Here is a tiny trained network, its code and every weight. The questions are about switching its units off for an input and a class, where a switched-off unit gives its printed mean instead of its output.

import numpy as np


def w(rows, s, z=0):
    codes = np.array(rows[::2]) - 128.0
    scale = np.full(codes.shape[1], s)
    scale[-1] = z or s
    return codes * scale


def norm(h):
    return h / np.sqrt((h * h).mean(-1, keepdims=True) + 1e-5)


def f(y):
    return np.maximum(y, 0)


def log_softmax(a):
    a = a - a.max(-1, keepdims=True)
    return a - np.log(np.exp(a).sum(-1, keepdims=True))


def net(x, mask):
    res = np.array(x, float).reshape(1, 6) / 4 @ E
    u = 0
    for l in range(4):
        y = f(norm(res) @ A[l][:, :-1].T + A[l][:, -1])
        res = res + np.where(mask[u : u + 6], y, B[l][:, -1]) @ B[l][:, :-1]
        u += 6
    return log_softmax(norm(res)[-1] @ U[:, :-1].T + U[:, -1])


A, B = {}, {}
E = w([
[155,73,64,125,185,203,132],'x0',
[215,36,182,133,129,95,248],'x1',
[89,60,169,168,115,204,158],'x2',
[106,184,228,133,233,128,75],'x3',
[122,38,155,70,165,147,32],'x4',
[184,161,253,105,110,128,227],'x5',
],0.0054)
A[0] = w([
[172,110,154,230,131,52,41,226],'L0N1',
[143,166,174,103,149,204,109,114],'L0N2',
[192,198,51,52,17,247,101,138],'L0N3',
[207,217,25,191,98,255,93,106],'L0N4',
[106,125,74,70,75,213,114,13],'L0N5',
[21,66,175,51,69,115,106,2],'L0N6',
],0.0065,0.0017)
B[0] = w([
[254,204,100,79,148,147,152,195],'L0N1',
[222,90,226,83,162,137,165,179],'L0N2',
[58,110,17,249,196,25,93,250],'L0N3',
[57,119,150,161,197,141,145,254],'L0N4',
[141,125,223,146,228,100,161,190],'L0N5',
[202,128,100,234,75,115,77,179],'L0N6',
],0.0076,0.004)
A[1] = w([
[76,165,192,87,178,2,83,133],'L1N1',
[110,119,206,197,31,106,55,71],'L1N2',
[229,172,158,129,100,187,37,141],'L1N3',
[124,51,128,107,143,94,181,4],'L1N4',
[102,59,79,139,88,202,231,33],'L1N5',
[115,138,202,102,183,177,72,59],'L1N6',
],0.0071,0.0024)
B[1] = w([
[194,103,75,151,97,104,199,254],'L1N1',
[172,81,185,203,67,101,97,179],'L1N2',
[102,59,120,175,193,86,119,221],'L1N3',
[82,113,81,198,95,255,140,176],'L1N4',
[166,158,67,106,124,170,136,204],'L1N5',
[124,63,158,91,204,178,161,200],'L1N6',
],0.0082,0.0039)
A[2] = w([
[240,215,79,102,155,101,87,158],'L2N1',
[176,186,167,122,114,114,248,62],'L2N2',
[147,199,3,101,85,78,65,212],'L2N3',
[141,215,225,157,90,34,253,6],'L2N4',
[129,130,75,58,53,242,140,117],'L2N5',
[198,99,127,101,181,190,138,234],'L2N6',
],0.0067,0.0015)
B[2] = w([
[77,119,96,113,65,151,50,202],'L2N1',
[237,190,102,116,172,120,109,234],'L2N2',
[121,32,134,13,173,122,128,226],'L2N3',
[121,254,152,120,210,57,136,254],'L2N4',
[115,182,114,106,5,203,98,160],'L2N5',
[146,141,53,55,88,198,124,240],'L2N6',
],0.007,0.005)
A[3] = w([
[85,114,95,76,172,183,2,254],'L3N1',
[127,234,192,43,131,60,130,133],'L3N2',
[102,212,83,160,79,70,149,166],'L3N3',
[163,145,100,176,62,127,93,115],'L3N4',
[94,80,76,130,96,197,67,99],'L3N5',
[152,141,125,115,69,122,223,173],'L3N6',
],0.008,0.0034)
B[3] = w([
[59,134,219,115,36,116,191,253],'L3N1',
[184,169,130,138,78,96,74,217],'L3N2',
[142,105,183,141,232,160,147,213],'L3N3',
[167,34,229,132,60,185,137,155],'L3N4',
[201,254,93,167,166,98,119,196],'L3N5',
[55,180,39,174,95,102,39,189],'L3N6',
],0.0082,0.0063)
U = w([
[173,41,187,32,170,209,142,30],'0',
[36,87,25,198,209,72,158,155],'1',
[30,150,170,121,153,189,143,67],'2',
[80,103,88,5,57,59,62,51],'3',
[217,233,136,139,144,74,95,253],'4',
[159,139,16,172,44,227,147,153],'5',
[155,39,185,224,66,97,57,120],'6',
],0.015,0.0011)

Each question gives the input, the list of numbers given to net, and the class t.
The units are the neurons (one row each of A and B). Each row of codes is followed by its name. A weight is (code - 128) times the scale printed after its matrix; where a second scale follows, it is the last column's (A, B and U).
mask holds one flag per neuron, layer by layer. A switched-off neuron (its flag False) gives its mean, the last column of its row in B, instead of its output. The means were averaged over made-up inputs and are rounded, as every weight is.
A unit's drop is (log p(t) with every unit on - log p(t) with that unit switched off) / (log p(t) with every unit on - log p(t) with every unit switched off).
The circuit of an input: a set's keep is (log p(t) with only the set's units on - log p(t) with every unit switched off) / (log p(t) with every unit on - log p(t) with every unit switched off). Starting from the 12 units with the biggest drops (on a tie, the unit counted first), units are removed one at a time, each time the one whose removal leaves the highest keep (on an exact tie, the one counted first), for as long as the keep stays at least 0.8.
units of the circuit, in order: the units of the circuit, biggest drop first
k most important neurons: the k neurons with the biggest drops, biggest first
k most important neurons of layer l: the k neurons of layer l with the biggest drops, biggest first
drop when u is switched off: that unit's drop, to one decimal
input [6,-4,-6,3,-4,2], class 1: units of the circuit, in order -> (L0N4; L0N3)
input [5,-5,-1,-6,6,-1], class 1: units of the circuit, in order -> (L0N3)
input [6,-6,5,5,2,0], class 0: units of the circuit, in order -> (L1N6; L0N2)
input [-2,4,8,6,4,-8], class 0: 2 most important neurons -> (L0N3; L1N6)
input [-3,0,5,2,5,5], class 6: 2 most important neurons -> (L0N6; L1N2)
input [6,-3,2,1,6,-3], class 2: 2 most important neurons -> (L3N1; L2N3)
input [1,-8,7,4,2,5], class 0: units of the circuit, in order -> (L0N2; L1N6)
input [5,8,8,7,-5,6], class 4: units of the circuit, in order -> (L2N4; L2N2)
input [5,-3,3,8,2,-5], class 0: 3 most important neurons -> (L1N6; L0N2; L0N3)
input [-1,6,2,-4,-3,4], class 5: 2 most important neurons -> (L1N4; L1N5)
input [7,1,-2,6,-2,7], class 0: 2 most important neurons -> (L1N6; L0N3)
input [-5,1,0,7,7,4], class 0: 2 most important neurons -> (L1N6; L1N3)
input [2,-6,-7,6,3,-6], class 3: 2 most important neurons of layer 3 -> (L3N1; L3N3)
input [-6,1,6,3,1,1], class 6: units of the circuit, in order -> (L1N2)
input [1,-7,2,2,-8,2], class 1: 2 most important neurons -> (L0N4; L0N3)
input [1,8,-6,-4,-3,-7], class 5: 2 most important neurons -> (L1N4; L0N3)
input [-5,-4,-4,1,5,-5], class 3: 3 most important neurons -> (L2N3; L0N1; L3N1)
input [-2,-3,2,1,2,5], class 6: 2 most important neurons of layer 1 -> (L1N2; L1N3)
input [-5,-5,-6,-4,3,3], class 3: drop when L2N3 is switched off -> 1.8
input [7,-8,7,-4,3,0], class 1: most important neuron of layer 0 -> (L0N3)
